Here is a tiny trained network, its code and every weight. The questions are about switching its units off for an input and a target symbol, where a switched-off unit gives its printed mean instead of its output.

import numpy as np


def w(rows, s, z=0):
    codes = np.array(rows[::2]) - 128.0
    scale = np.full(codes.shape[1], s)
    scale[-1] = z or s
    return codes * scale


def norm(h):
    return h / np.sqrt((h * h).mean(-1, keepdims=True) + 1e-5)


def f(y):
    return y / 2 * (1 + np.tanh(0.7978845608 * (y + 0.044715 * y**3)))


def softmax(a):
    e = np.exp(a - a.max(-1, keepdims=True))
    return e / e.sum(-1, keepdims=True)


def log_softmax(a):
    a = a - a.max(-1, keepdims=True)
    return a - np.log(np.exp(a).sum(-1, keepdims=True))


def net(x, mask):
    ids = ['ΓΦαβδεζλμξτ'.index(c) for c in x.split()]
    T = len(ids)
    res = E[ids] + P[:T]
    r = norm(res)
    for j in range(3):
        rows = slice(4 * j, 4 * j + 4)
        q, k, v = (r @ M[0][rows].T for M in (Q, K, V))
        z = softmax(np.where(np.tri(T) > 0, q @ k.T / 4**0.5, -1e9)) @ v
        o = O[0][rows]
        res = res + np.where(mask[j], z, o[:, -1]) @ o[:, :-1]
    y = f(norm(res) @ A[0][:, :-1].T + A[0][:, -1])
    res = res + np.where(mask[3:27], y, B[0][:, -1]) @ B[0][:, :-1]
    return log_softmax(norm(res)[-1] @ U[:, :-1].T + U[:, -1])


Q, K, V, O, A, B = {}, {}, {}, {}, {}, {}
E = w([
[122,99,178,170,55,115,130,179,143],'Γ',
[130,83,167,251,169,156,112,153,90],'Φ',
[55,95,141,112,110,146,115,218,129],'α',
[165,20,242,98,63,74,204,87,121],'β',
[89,92,149,150,46,74,159,168,12],'δ',
[93,122,160,103,160,234,128,106,99],'ε',
[201,158,155,198,117,157,183,143,147],'ζ',
[86,204,201,108,147,176,63,208,209],'λ',
[129,73,101,115,72,167,187,161,125],'μ',
[167,130,181,166,85,180,184,85,77],'ξ',
[134,123,161,173,183,117,157,231,116],'τ',
],0.017)
P = w([
[227,106,14,39,127,156,9,77,63],'0',
[154,128,186,51,28,219,63,254,202],'1',
[153,110,161,91,96,164,115,222,149],'2',
[153,98,144,112,109,160,138,202,160],'3',
[151,119,162,135,108,140,152,169,134],'4',
[148,106,163,138,103,139,164,156,141],'5',
[141,67,158,134,109,151,162,161,159],'6',
[140,104,169,154,125,130,171,154,142],'7',
[125,48,158,139,107,151,170,152,179],'8',
[123,79,166,147,131,138,166,156,181],'9',
[116,93,175,158,142,137,162,156,194],'10',
[128,115,172,188,160,130,187,151,180],'11',
[86,74,196,131,120,141,143,133,235],'12',
],0.0096)
Q[0] = w([
[49,43,59,64,86,94,171,125,155],'head 0',
[220,153,194,107,102,156,98,248,57],'head 0',
[138,27,230,211,82,242,163,145,162],'head 0',
[150,158,154,41,100,191,188,150,167],'head 0',
[113,127,125,217,54,104,111,196,135],'head 1',
[122,126,148,124,176,197,197,162,91],'head 1',
[135,77,111,152,212,20,99,99,162],'head 1',
[110,85,157,204,117,200,105,75,143],'head 1',
[122,89,132,197,114,121,48,65,96],'head 2',
[119,117,58,95,163,50,140,60,130],'head 2',
[137,98,113,104,231,122,105,82,127],'head 2',
[203,100,163,127,139,95,73,133,133],'head 2',
],0.015)
K[0] = w([
[80,240,121,122,157,44,221,93,63],'head 0',
[193,95,84,39,40,127,25,160,103],'head 0',
[203,160,63,148,163,119,9,88,31],'head 0',
[135,174,105,58,154,99,111,54,170],'head 0',
[79,140,62,74,117,120,129,82,108],'head 1',
[135,92,138,118,80,113,40,113,145],'head 1',
[113,178,185,136,112,162,195,103,136],'head 1',
[140,118,150,61,188,74,135,143,125],'head 1',
[144,139,87,73,173,123,186,144,144],'head 2',
[51,133,159,214,144,94,183,143,171],'head 2',
[62,166,91,154,99,149,183,137,128],'head 2',
[159,108,114,118,87,91,126,144,154],'head 2',
],0.016)
V[0] = w([
[137,162,83,89,57,185,119,110,198],'head 0',
[114,153,76,102,185,132,121,41,65],'head 0',
[171,166,165,141,101,125,108,58,140],'head 0',
[69,72,185,94,138,139,63,104,167],'head 0',
[84,73,96,177,90,120,81,135,133],'head 1',
[132,94,64,133,102,162,158,140,186],'head 1',
[106,152,175,131,75,156,75,157,127],'head 1',
[76,111,148,112,134,72,170,81,178],'head 1',
[20,105,148,96,116,149,160,49,136],'head 2',
[127,146,62,104,38,80,202,153,89],'head 2',
[84,139,152,3,171,119,156,218,113],'head 2',
[159,162,162,96,183,88,210,104,231],'head 2',
],0.021)
O[0] = w([
[209,68,61,107,153,124,184,128,170,120],'head 0',
[125,143,51,170,153,245,154,129,65,172],'head 0',
[172,183,88,162,73,137,129,121,175,156],'head 0',
[157,65,107,199,141,108,44,154,170,144],'head 0',
[146,171,159,160,166,102,125,175,103,138],'head 1',
[173,133,102,110,191,155,124,188,149,118],'head 1',
[149,84,173,154,98,115,154,153,95,161],'head 1',
[96,121,176,196,170,148,144,66,190,75],'head 1',
[75,153,106,247,196,180,161,114,139,59],'head 2',
[94,158,39,55,134,135,212,125,173,120],'head 2',
[59,89,83,93,162,111,82,24,55,106],'head 2',
[173,212,133,100,238,206,130,28,174,2],'head 2',
],0.013,0.017)
A[0] = w([
[138,159,45,216,155,100,122,119,133,128],'neuron 0',
[130,149,125,128,136,123,130,114,117,85],'neuron 1',
[109,211,111,155,134,144,136,155,138,103],'neuron 2',
[114,174,84,220,177,128,107,60,119,195],'neuron 3',
[153,72,71,121,148,120,153,133,123,2],'neuron 4',
[95,116,154,92,140,180,196,143,87,130],'neuron 5',
[144,113,147,104,154,94,90,149,185,112],'neuron 6',
[129,113,130,105,117,92,163,138,177,141],'neuron 7',
[97,158,96,116,124,129,179,181,126,105],'neuron 8',
[131,115,101,127,85,137,109,190,112,126],'neuron 9',
[107,105,143,152,164,29,70,151,144,169],'neuron 10',
[166,135,77,46,169,95,179,109,114,68],'neuron 11',
[79,75,69,80,139,119,147,127,132,84],'neuron 12',
[147,201,159,112,119,164,155,163,96,102],'neuron 13',
[144,246,25,159,103,123,1,93,123,166],'neuron 14',
[54,116,137,132,150,171,96,108,72,111],'neuron 15',
[106,125,181,145,201,131,217,51,144,72],'neuron 16',
[151,80,79,122,49,103,92,166,78,131],'neuron 17',
[61,191,96,158,137,121,108,109,163,142],'neuron 18',
[49,143,134,153,180,97,32,161,66,144],'neuron 19',
[168,98,126,152,148,138,112,135,145,89],'neuron 20',
[141,146,176,64,138,74,158,134,149,147],'neuron 21',
[133,88,130,146,196,84,146,156,79,107],'neuron 22',
[112,124,82,163,151,146,142,127,70,97],'neuron 23',
],0.017,0.0055)
B[0] = w([
[103,51,133,57,141,141,137,155,154,164],'neuron 0',
[137,149,129,124,104,128,121,120,119,120],'neuron 1',
[116,105,148,147,44,130,129,122,153,142],'neuron 2',
[137,198,187,171,85,112,87,134,125,162],'neuron 3',
[155,171,167,164,121,67,86,150,142,141],'neuron 4',
[147,151,97,150,105,53,72,138,98,157],'neuron 5',
[85,164,130,146,99,142,91,108,95,140],'neuron 6',
[118,126,186,170,141,114,161,134,82,166],'neuron 7',
[146,140,142,183,121,93,107,67,115,152],'neuron 8',
[109,152,137,87,163,131,103,85,141,203],'neuron 9',
[167,113,133,167,57,147,196,111,146,172],'neuron 10',
[123,120,227,150,203,137,96,164,153,139],'neuron 11',
[158,108,122,165,144,80,172,193,170,142],'neuron 12',
[178,73,121,142,107,139,158,152,143,149],'neuron 13',
[54,79,108,103,84,106,145,156,251,147],'neuron 14',
[164,133,188,158,126,142,161,147,114,152],'neuron 15',
[70,124,62,90,154,144,133,68,209,153],'neuron 16',
[118,185,107,124,138,167,58,139,177,249],'neuron 17',
[123,138,172,131,86,122,93,193,162,155],'neuron 18',
[145,93,201,173,110,119,245,84,147,171],'neuron 19',
[117,131,108,109,110,102,122,86,95,141],'neuron 20',
[62,82,134,123,136,241,93,142,138,153],'neuron 21',
[153,137,167,100,100,180,134,160,97,150],'neuron 22',
[64,113,174,109,152,155,163,146,94,139],'neuron 23',
],0.022,0.019)
U = w([
[128,82,102,53,52,121,68,194,155,230],'Γ',
[159,185,254,183,79,107,104,152,82,125],'Φ',
[161,13,155,158,107,95,236,140,60,137],'α',
[58,110,173,162,104,124,165,73,208,233],'β',
[50,174,78,134,90,51,159,113,65,27],'δ',
[88,86,107,159,161,210,93,126,84,108],'ε',
[208,150,187,15,143,187,182,113,158,6],'ζ',
[204,56,129,136,112,87,49,31,122,26],'λ',
[154,142,170,109,221,58,122,148,139,144],'μ',
[189,181,40,139,67,159,189,108,132,27],'ξ',
[86,103,199,6,107,114,123,49,56,51],'τ',
],0.0085,0.0024)

Each question gives the input, a string of symbols that net reads in full, and the target symbol t.
The units are the heads (4 rows each of Q, K, V and O) and the neurons (one row each of A and B). Each row of codes is followed by its name. A weight is (code - 128) times the scale printed after its matrix; where a second scale follows, it is the last column's (O, A, B and U).
mask holds one flag per unit, heads first, then neurons. A switched-off unit (its flag False) gives its mean, the last column of its rows in O or B, instead of its output. The means were averaged over made-up inputs and are rounded, as every weight is.
A unit's drop is (log p(t) with every unit on - log p(t) with that unit switched off) / (log p(t) with every unit on - log p(t) with every unit switched off).
The circuit of an input: a set's keep is (log p(t) with only the set's units on - log p(t) with every unit switched off) / (log p(t) with every unit on - log p(t) with every unit switched off). Starting from the 12 units with the biggest drops (on a tie, the unit counted first), units are removed one at a time, each time the one whose removal leaves the highest keep (on an exact tie, the one counted first), for as long as the keep stays at least 0.8.
units of the circuit, in order: the units of the circuit, biggest drop first
unit that matters most: the unit with the biggest drop
top k neurons: the k neurons with the biggest drops, biggest first
which heads matter: for each layer, one digit per head in row order, 1 if its drop is at least 0.15 and else 0, layers parted by /
drop of u: that unit's drop, to one decimal
input μ ε β β β β Φ, target μ: unit that matters most : head 0
input τ ε β β μ β Φ τ Φ β β, target τ: which heads matter : 101
input μ ε β τ β β β Γ τ β ζ, target μ: which heads matter : 100
input ε δ β β ξ ε β Γ, target ε: which heads matter : 101
input β λ Φ β μ Φ ζ λ Φ τ Φ, target β: which heads matter : 011
input τ β τ β Γ ζ β Φ, target τ: which heads matter : 101
input δ β Φ β τ δ δ Φ β, target δ: which heads matter : 111
input β β β ε β ζ ζ β δ β β Φ, target β: which heads matter : 000
input τ β β β λ τ ε, target τ: which heads matter : 101
input ξ ζ β α α τ Φ τ Φ, target ξ: which heads matter : 100
input α β τ ξ Φ β τ ε ε Φ δ, target α: which heads matter : 101
input ε ε β ε β Γ Φ ε, target ε: which heads matter : 100
input β τ Φ Φ Φ ε ε τ β β α β Γ, target β: which heads matter : 001
input ζ ε β Φ ε β ζ Φ Φ Φ τ, target ζ: unit that matters most : head 2
input ξ β β Φ ζ Φ β ξ Φ β β, target ξ: which heads matter : 100
input α β τ β β λ, target α: units of the circuit, in order : (head 2; neuron 19)
input Φ ε δ ε, target Φ: top 3 neurons : (neuron 19; neuron 17; neuron 0)
input Φ ε Φ ε β β Φ τ β β τ β, target β: which heads matter : 011
input ζ β β, target ζ: units of the circuit, in order : (head 2; head 0)
input ξ β β, target ξ: unit that matters most : head 0
input δ Γ β β β ε β ε Φ β, target δ: units of the circuit, in order : (neuron 5; head 2; head 0)
input α ζ β τ β β β ε Φ, target α: top 2 neurons : (neuron 19; neuron 10)
input Φ ξ β Φ β β, target α: top 3 neurons : (neuron 17; neuron 13; neuron 3)
input ζ ε β ξ τ ξ, target ζ: drop of head 2 : 0.7
input β ζ β β ε, target β: drop of head 0 : 0.1
input β μ ε β μ, target β: drop of neuron 19 : -0.1
input β β Φ β δ, target β: units of the circuit, in order : (head 2)
input τ Φ ε β Φ ζ Φ ε Φ τ τ, target τ: drop of head 2 : 0.5
